Here is a tiny trained network, its code and every weight. The questions are about switching its units off for an input and a target symbol, where a switched-off unit gives its printed mean instead of its output.

import numpy as np


def w(rows, s, z=0):
    codes = np.array(rows[::2]) - 128.0
    scale = np.full(codes.shape[1], s)
    scale[-1] = z or s
    return codes * scale


def softmax(a):
    e = np.exp(a - a.max(-1, keepdims=True))
    return e / e.sum(-1, keepdims=True)


def log_softmax(a):
    a = a - a.max(-1, keepdims=True)
    return a - np.log(np.exp(a).sum(-1, keepdims=True))


def net(x, mask):
    ids = ['αγδεζηθλστ'.index(c) for c in x.split()]
    T = len(ids)
    res = E[ids] + P[:T]
    u = 0
    for l in range(2):
        r = res
        for j in range(3):
            rows = slice(2 * j, 2 * j + 2)
            q, k, v = (r @ M[l][rows].T for M in (Q, K, V))
            z = softmax(np.where(np.tri(T) > 0, q @ k.T / 2**0.5, -1e9)) @ v
            o = O[l][rows]
            res = res + np.where(mask[u + j], z, o[:, -1]) @ o[:, :-1]
        u += 3
    return log_softmax(res[-1] @ U[:, :-1].T + U[:, -1])


Q, K, V, O = {}, {}, {}, {}
E = w([
[113,102,93],'α',
[193,75,15],'γ',
[160,169,184],'δ',
[172,74,8],'ε',
[153,155,194],'ζ',
[141,161,200],'η',
[53,152,110],'θ',
[208,159,137],'λ',
[71,154,107],'σ',
[147,189,194],'τ',
],0.017)
P = w([
[116,91,247],'0',
[134,102,198],'1',
[125,116,163],'2',
[129,136,134],'3',
[131,152,114],'4',
[131,158,105],'5',
[127,167,91],'6',
[131,175,77],'7',
[116,195,82],'8',
[111,185,95],'9',
],0.012)
Q[0] = w([
[2,142,126],'L0H1',
[236,198,141],'L0H1',
[96,90,74],'L0H2',
[139,42,165],'L0H2',
[151,76,144],'L0H3',
[117,103,116],'L0H3',
],0.017)
K[0] = w([
[40,227,157],'L0H1',
[193,171,149],'L0H1',
[25,109,93],'L0H2',
[253,79,66],'L0H2',
[112,138,165],'L0H3',
[142,160,78],'L0H3',
],0.011)
V[0] = w([
[167,91,114],'L0H1',
[248,126,72],'L0H1',
[121,90,103],'L0H2',
[141,112,158],'L0H2',
[108,163,231],'L0H3',
[161,124,57],'L0H3',
],0.014)
O[0] = w([
[25,137,146,171],'L0H1',
[81,148,196,253],'L0H1',
[149,91,108,77],'L0H2',
[137,142,237,158],'L0H2',
[1,96,168,149],'L0H3',
[222,204,102,126],'L0H3',
],0.0067,0.0056)
Q[1] = w([
[162,48,73],'L1H1',
[119,136,61],'L1H1',
[155,184,85],'L1H2',
[156,34,246],'L1H2',
[162,155,127],'L1H3',
[144,169,184],'L1H3',
],0.011)
K[1] = w([
[149,13,105],'L1H1',
[130,204,119],'L1H1',
[25,82,114],'L1H2',
[105,19,148],'L1H2',
[180,3,172],'L1H3',
[175,135,170],'L1H3',
],0.011)
V[1] = w([
[101,103,184],'L1H1',
[88,99,96],'L1H1',
[98,184,77],'L1H2',
[189,119,247],'L1H2',
[188,138,193],'L1H3',
[86,198,100],'L1H3',
],0.011)
O[1] = w([
[159,184,57,255],'L1H1',
[255,180,178,116],'L1H1',
[62,53,102,84],'L1H2',
[121,171,11,207],'L1H2',
[187,207,121,134],'L1H3',
[212,109,40,93],'L1H3',
],0.0078,0.0064)
U = w([
[110,216,240,191],'α',
[238,192,160,238],'γ',
[78,125,41,24],'δ',
[254,129,158,103],'ε',
[78,132,67,4],'ζ',
[82,121,53,58],'η',
[59,45,174,171],'θ',
[145,137,74,44],'λ',
[61,97,157,95],'σ',
[48,125,49,1],'τ',
],0.0093,0.0066)

Each question gives the input, a string of symbols that net reads in full, and the target symbol t.
The units are the heads (2 rows each of Q, K, V and O). Each row of codes is followed by its name. A weight is (code - 128) times the scale printed after its matrix; where a second scale follows, it is the last column's (O and U).
mask holds one flag per head, layer by layer. A switched-off head (its flag False) gives its mean, the last column of its rows in O, instead of its output. The means were averaged over made-up inputs and are rounded, as every weight is.
A unit's drop is (log p(t) with every unit on - log p(t) with that unit switched off) / (log p(t) with every unit on - log p(t) with every unit switched off).
The circuit of an input: a set's keep is (log p(t) with only the set's units on - log p(t) with every unit switched off) / (log p(t) with every unit on - log p(t) with every unit switched off). Starting from all 6 units, units are removed one at a time, each time the one whose removal leaves the highest keep (on an exact tie, the one counted first), for as long as the keep stays at least 0.8.
circuit, biggest first: the units of the circuit, biggest drop first
most important unit: the unit with the biggest drop
heads that matter: for each layer, one digit per head in row order, 1 if its drop is at least 0.15 and else 0, layers parted by /
drop when u is switched off: that unit's drop, to one decimal
input α ε ε θ θ γ θ θ, target θ: heads that matter => 010 / 111
input α γ λ, target α: circuit, biggest first => L0H1
input γ γ γ θ η η σ θ γ, target θ: heads that matter => 010 / 110
input ζ σ θ θ, target θ: heads that matter => 101 / 011
input λ λ η θ ε θ λ θ θ σ, target θ: circuit, biggest first => L1H2, L0H2
input θ θ δ θ δ θ γ, target θ: circuit, biggest first => L1H2, L0H1, L0H3
input η δ η γ γ η ε γ η, target γ: heads that matter => 001 / 010
input δ ζ γ θ, target γ: circuit, biggest first => L0H3, L0H1
input γ γ γ, target γ: heads that matter => 001 / 001
input γ θ ε η γ ε, target γ: heads that matter => 001 / 000
input θ λ θ γ ε γ α, target γ: heads that matter => 001 / 000
input σ δ ε α ε ε θ η θ σ, target θ: drop when L1H3 is switched off => 0.2
input γ γ α, target γ: drop when L0H1 is switched off => 0.2
input δ δ η λ λ θ δ θ θ α, target θ: drop when L1H2 is switched off => 1.2
input α η η σ θ σ θ λ, target α: most important unit => L0H1
input θ η ζ γ τ ε α γ σ, target γ: drop when L0H3 is switched off => 1.0
